M = [526 752 487 168 210 313 502]
The last entry?
Answer: 502
The 1st entry -> 526
The 3rd entry from the end?
Answer: 210
